Below is a small trained network, with its code and all its weights. Each question gives an input and a class and asks what happens when units are switched off, that is, made to give their printed mean instead of their output.

import numpy as np


def w(rows, s, z=0):
    codes = np.array(rows[::2]) - 128.0
    scale = np.full(codes.shape[1], s)
    scale[-1] = z or s
    return codes * scale


def norm(h):
    return h / np.sqrt((h * h).mean(-1, keepdims=True) + 1e-5)


def f(y):
    return y / 2 * (1 + np.tanh(0.7978845608 * (y + 0.044715 * y**3)))


def log_softmax(a):
    a = a - a.max(-1, keepdims=True)
    return a - np.log(np.exp(a).sum(-1, keepdims=True))


def net(x, mask):
    res = np.array(x, float).reshape(1, 5) / 4 @ E
    u = 0
    for l in range(3):
        y = f(norm(res) @ A[l][:, :-1].T + A[l][:, -1])
        res = res + np.where(mask[u : u + 3], y, B[l][:, -1]) @ B[l][:, :-1]
        u += 3
    return log_softmax(norm(res)[-1] @ U[:, :-1].T + U[:, -1])


A, B = {}, {}
E = w([
[116,133,72,165,184,171,161,190,166,44,194],'x0',
[173,177,121,139,137,152,142,86,178,122,116],'x1',
[18,209,162,203,95,205,108,136,163,158,154],'x2',
[190,110,250,142,151,164,231,153,103,133,197],'x3',
[129,139,182,30,81,127,44,212,191,48,131],'x4',
],0.022)
A[0] = w([
[131,146,125,94,64,148,63,173,163,117,105,95],'0.n1',
[179,159,186,81,77,108,77,79,114,213,129,6],'0.n2',
[251,219,134,123,144,196,123,30,236,120,106,14],'0.n3',
],0.021,0.017)
B[0] = w([
[99,147,150,148,175,70,158,67,106,129,153,253],'0.n1',
[93,81,158,150,111,167,174,166,142,71,2,208],'0.n2',
[127,153,86,119,54,51,150,217,120,172,159,209],'0.n3',
],0.017,0.011)
A[1] = w([
[205,127,249,133,92,201,182,168,122,158,171,34],'1.n1',
[37,39,160,116,126,127,85,198,3,137,162,1],'1.n2',
[68,246,218,148,59,227,80,165,145,171,147,6],'1.n3',
],0.025,0.016)
B[1] = w([
[81,177,50,103,166,72,48,121,129,108,64,247],'1.n1',
[178,183,98,135,55,91,192,186,189,167,109,192],'1.n2',
[134,7,140,104,139,112,147,102,181,128,173,207],'1.n3',
],0.017,0.015)
A[2] = w([
[253,105,124,59,131,140,92,143,108,94,122,28],'2.n1',
[148,158,209,58,116,129,80,165,174,73,145,3],'2.n2',
[154,152,91,133,157,182,127,192,145,53,181,39],'2.n3',
],0.052,0.0067)
B[2] = w([
[62,68,150,146,157,131,123,125,212,108,213,222],'2.n1',
[180,172,82,173,159,181,155,97,72,196,126,255],'2.n2',
[142,109,188,98,91,116,122,123,106,156,9,245],'2.n3',
],0.015,0.017)
U = w([
[95,55,144,132,166,114,142,122,182,123,154,149],'0',
[121,98,202,107,112,141,116,138,111,137,23,142],'1',
[94,163,45,87,149,107,8,126,133,105,92,196],'2',
[163,160,116,195,180,133,182,83,43,182,152,165],'3',
[162,160,116,117,82,81,166,216,170,140,139,153],'4',
[100,137,151,139,125,107,135,174,80,68,129,247],'5',
[174,169,180,108,96,191,98,113,101,81,170,2],'6',
[165,151,166,87,93,210,68,152,88,106,176,12],'7',
],0.017,0.0062)

Each question gives the input, the list of numbers given to net, and the class t.
The units are the neurons (one row each of A and B). Each row of codes is followed by its name. A weight is (code - 128) times the scale printed after its matrix; where a second scale follows, it is the last column's (A, B and U).
mask holds one flag per neuron, layer by layer. A switched-off neuron (its flag False) gives its mean, the last column of its row in B, instead of its output. The means were averaged over made-up inputs and are rounded, as every weight is.
A unit's drop is (log p(t) with every unit on - log p(t) with that unit switched off) / (log p(t) with every unit on - log p(t) with every unit switched off).
The circuit of an input: a set's keep is (log p(t) with only the set's units on - log p(t) with every unit switched off) / (log p(t) with every unit on - log p(t) with every unit switched off). Starting from all 9 units, units are removed one at a time, each time the one whose removal leaves the highest keep (on an exact tie, the one counted first), for as long as the keep stays at least 0.8.
circuit, biggest first: the units of the circuit, biggest drop first
unit that matters most: the unit with the biggest drop
top k neurons: the k neurons with the biggest drops, biggest first
top k neurons in layer l: the k neurons of layer l with the biggest drops, biggest first
input [0,-3,7,5,-6], class 0: top 3 neurons => (1.n3; 2.n2; 0.n1)
input [-8,7,-1,-8,-4], class 1: top 2 neurons => (0.n2; 1.n1)
input [7,7,-8,2,-2], class 0: unit that matters most => 2.n1
input [-4,-7,6,8,5], class 2: top 2 neurons => (1.n1; 0.n3)
input [-1,-3,4,4,5], class 3: top 2 neurons in layer 2 => (2.n2; 2.n1)
input [5,-6,-7,7,3], class 0: top 2 neurons in layer 0 => (0.n3; 0.n2)
input [2,0,1,-2,0], class 5: circuit, biggest first => (2.n2; 1.n1; 1.n3)
input [3,-7,-4,-3,-5], class 4: top 2 neurons in layer 1 => (1.n2; 1.n1)
input [5,6,0,-3,3], class 4: top 2 neurons in layer 0 => (0.n3; 0.n1)
input [2,3,3,2,7], class 3: top 2 neurons => (2.n2; 0.n1)
input [6,8,2,-6,-7], class 4: circuit, biggest first => (0.n3; 2.n2)
input [3,-8,7,-7,8], class 3: circuit, biggest first => (2.n2; 1.n1)
input [5,2,3,7,-7], class 2: top 2 neurons => (1.n1; 0.n1)
input [-8,-3,-7,6,-7], class 1: circuit, biggest first => (2.n2)
input [1,6,8,-8,0], class 0: top 2 neurons in layer 1 => (1.n3; 1.n1)
input [-5,-8,-7,-7,1], class 4: top 2 neurons in layer 1 => (1.n2; 1.n1)
input [4,-8,-8,4,5], class 0: top 2 neurons => (2.n1; 0.n3)
input [-5,-8,6,-5,5], class 4: top 2 neurons => (1.n2; 1.n1)
input [2,-5,-7,1,8], class 3: top 3 neurons => (2.n2; 1.n3; 0.n1)
input [6,-2,-5,0,-1], class 1: unit that matters most => 2.n3
input [-5,7,-2,-6,7], class 3: top 2 neurons in layer 1 => (1.n1; 1.n2)
input [8,3,3,-6,-1], class 1: top 2 neurons => (2.n3; 1.n1)
input [3,5,-5,2,2], class 0: top 2 neurons => (2.n1; 1.n2)
input [-3,7,-5,6,2], class 4: top 2 neurons => (0.n3; 1.n3)
input [-5,8,-4,1,-1], class 4: top 2 neurons => (0.n3; 2.n3)
input [4,8,1,-4,6], class 4: top 3 neurons => (0.n3; 1.n1; 0.n1)
input [-5,6,-7,3,-4], class 0: top neuron in layer 2 => (2.n1)
input [-5,-8,-5,-2,8], class 3: top 4 neurons => (2.n2; 0.n3; 0.n1; 1.n1)
